Below is a small trained network, with its code and all its weights. Each question gives an input and a target symbol and asks what happens when units are switched off, that is, made to give their printed mean instead of their output.

import numpy as np


def w(rows, s, z=0):
    codes = np.array(rows[::2]) - 128.0
    scale = np.full(codes.shape[1], s)
    scale[-1] = z or s
    return codes * scale


def norm(h):
    return h / np.sqrt((h * h).mean(-1, keepdims=True) + 1e-5)


def f(y):
    return np.maximum(y, 0)


def softmax(a):
    e = np.exp(a - a.max(-1, keepdims=True))
    return e / e.sum(-1, keepdims=True)


def log_softmax(a):
    a = a - a.max(-1, keepdims=True)
    return a - np.log(np.exp(a).sum(-1, keepdims=True))


def net(x, mask):
    ids = ['αγδεηθξπφψω'.index(c) for c in x.split()]
    T = len(ids)
    res = E[ids] + P[:T]
    q, k, v = (norm(res) @ M[0].T for M in (Q, K, V))
    z = softmax(np.where(np.tri(T) > 0, q @ k.T / 3**0.5, -1e9)) @ v
    res = res + np.where(mask[0], z, O[0][:, -1]) @ O[0][:, :-1]
    y = f(norm(res) @ A[0][:, :-1].T + A[0][:, -1])
    res = res + np.where(mask[1:9], y, B[0][:, -1]) @ B[0][:, :-1]
    return log_softmax(norm(res)[-1] @ U[:, :-1].T + U[:, -1])


Q, K, V, O, A, B = {}, {}, {}, {}, {}, {}
E = w([
[139,170,69,133,100,121,88],'α',
[137,141,114,89,99,154,102],'γ',
[103,91,194,149,197,66,191],'δ',
[176,121,149,91,141,159,170],'ε',
[192,105,84,50,89,169,4],'η',
[131,150,208,118,165,128,119],'θ',
[161,124,163,131,152,94,126],'ξ',
[130,157,138,121,125,142,129],'π',
[122,183,97,121,124,156,197],'φ',
[114,158,174,182,149,149,152],'ψ',
[186,142,75,62,157,88,175],'ω',
],0.02)
P = w([
[139,172,110,175,186,177,78],'0',
[64,88,88,96,156,111,118],'1',
[130,198,122,87,110,3,181],'2',
[204,165,159,200,158,154,112],'3',
[119,59,114,135,41,108,151],'4',
[158,240,139,74,83,12,190],'5',
[205,172,169,189,167,129,123],'6',
],0.013)
Q[0] = w([
[149,90,148,171,91,120,123],'H1',
[149,168,164,102,83,64,127],'H1',
[111,59,137,143,7,126,168],'H1',
],0.015)
K[0] = w([
[53,56,75,59,87,142,120],'H1',
[120,131,196,42,162,127,117],'H1',
[11,28,74,100,213,145,129],'H1',
],0.013)
V[0] = w([
[148,189,65,91,107,147,100],'H1',
[148,114,1,183,166,103,212],'H1',
[20,191,148,194,106,193,181],'H1',
],0.0089)
O[0] = w([
[183,95,92,217,96,99,178,113],'H1',
[124,250,73,130,225,107,204,40],'H1',
[174,170,205,111,44,131,155,4],'H1',
],0.011,0.0039)
A[0] = w([
[83,119,165,108,164,84,213,181],'N1',
[11,102,47,93,71,108,125,50],'N2',
[183,169,130,199,140,140,86,108],'N3',
[149,58,162,135,146,152,157,179],'N4',
[79,90,138,21,85,101,99,42],'N5',
[218,157,209,97,54,84,105,2],'N6',
[78,78,46,91,27,79,228,134],'N7',
[161,246,151,84,116,129,151,84],'N8',
],0.012,0.0047)
B[0] = w([
[209,165,141,117,77,210,139,215],'N1',
[98,32,161,69,255,189,204,166],'N2',
[73,129,141,81,97,68,182,220],'N3',
[65,38,122,132,152,126,101,205],'N4',
[113,152,43,162,59,119,246,208],'N5',
[133,181,148,20,203,90,151,254],'N6',
[133,144,241,223,117,87,52,174],'N7',
[76,45,44,221,121,148,101,186],'N8',
],0.01,0.0079)
U = w([
[61,108,118,144,187,65,66,115],'α',
[88,76,108,102,190,181,186,93],'γ',
[165,117,246,106,118,126,73,121],'δ',
[199,110,195,171,188,202,122,83],'ε',
[80,38,115,101,27,97,138,76],'η',
[101,157,143,55,72,89,194,128],'θ',
[183,176,87,117,221,115,133,46],'ξ',
[130,111,138,175,85,118,22,255],'π',
[101,176,181,184,119,120,154,201],'φ',
[71,169,94,150,95,169,196,72],'ψ',
[144,167,95,160,85,64,136,192],'ω',
],0.014,0.0049)

Each question gives the input, a string of symbols that net reads in full, and the target symbol t.
The units are the heads (3 rows each of Q, K, V and O) and the neurons (one row each of A and B). Each row of codes is followed by its name. A weight is (code - 128) times the scale printed after its matrix; where a second scale follows, it is the last column's (O, A, B and U).
mask holds one flag per unit, heads first, then neurons. A switched-off unit (its flag False) gives its mean, the last column of its rows in O or B, instead of its output. The means were averaged over made-up inputs and are rounded, as every weight is.
A unit's drop is (log p(t) with every unit on - log p(t) with that unit switched off) / (log p(t) with every unit on - log p(t) with every unit switched off).
The circuit of an input: a set's keep is (log p(t) with only the set's units on - log p(t) with every unit switched off) / (log p(t) with every unit on - log p(t) with every unit switched off). Starting from all 9 units, units are removed one at a time, each time the one whose removal leaves the highest keep (on an exact tie, the one counted first), for as long as the keep stays at least 0.8.
circuit, biggest first: the units of the circuit, biggest drop first
top k neurons: the k neurons with the biggest drops, biggest first
drop of u: that unit's drop, to one decimal
input π ψ π ε, target γ: circuit, biggest first -> [N4]
input π η θ ξ, target α: top 2 neurons -> [N1 N4]
input π ε ξ α γ π, target π: circuit, biggest first -> [N8 N7]
input ψ ξ ω, target ω: circuit, biggest first -> [N8 N7 H1]
input ξ γ θ ξ ψ ξ θ, target α: circuit, biggest first -> [N1 H1]
input π ξ θ ξ δ, target γ: circuit, biggest first -> [H1 N1]
input ψ ψ δ δ, target ε: top 2 neurons -> [N1 N8]
input ξ α π ξ θ, target φ: circuit, biggest first -> [H1 N7]
input η ξ ω ξ π ξ, target ω: circuit, biggest first -> [N2 H1 N6]
input ξ θ θ ξ ξ θ δ, target ε: top 2 neurons -> [N1 N3]
input π ε ξ, target ξ: top 4 neurons -> [N5 N3 N1 N7]
input π ψ δ γ, target η: top 2 neurons -> [N3 N7]
input ξ ψ ξ ε δ, target θ: top 2 neurons -> [N6 N5]
input ξ ξ ξ π α, target γ: circuit, biggest first -> [N2]
input ξ π ξ θ θ, target δ: circuit, biggest first -> [H1 N5]
input θ ξ φ, target φ: top 2 neurons -> [N7 N5]
input ψ ξ θ θ ε, target γ: drop of H1 -> 3.8
input θ δ ξ ξ ξ, target ψ: drop of H1 -> 1.2
input ξ ξ γ, target γ: drop of N2 -> 1.3
input θ ψ ξ δ ξ, target θ: circuit, biggest first -> [H1]
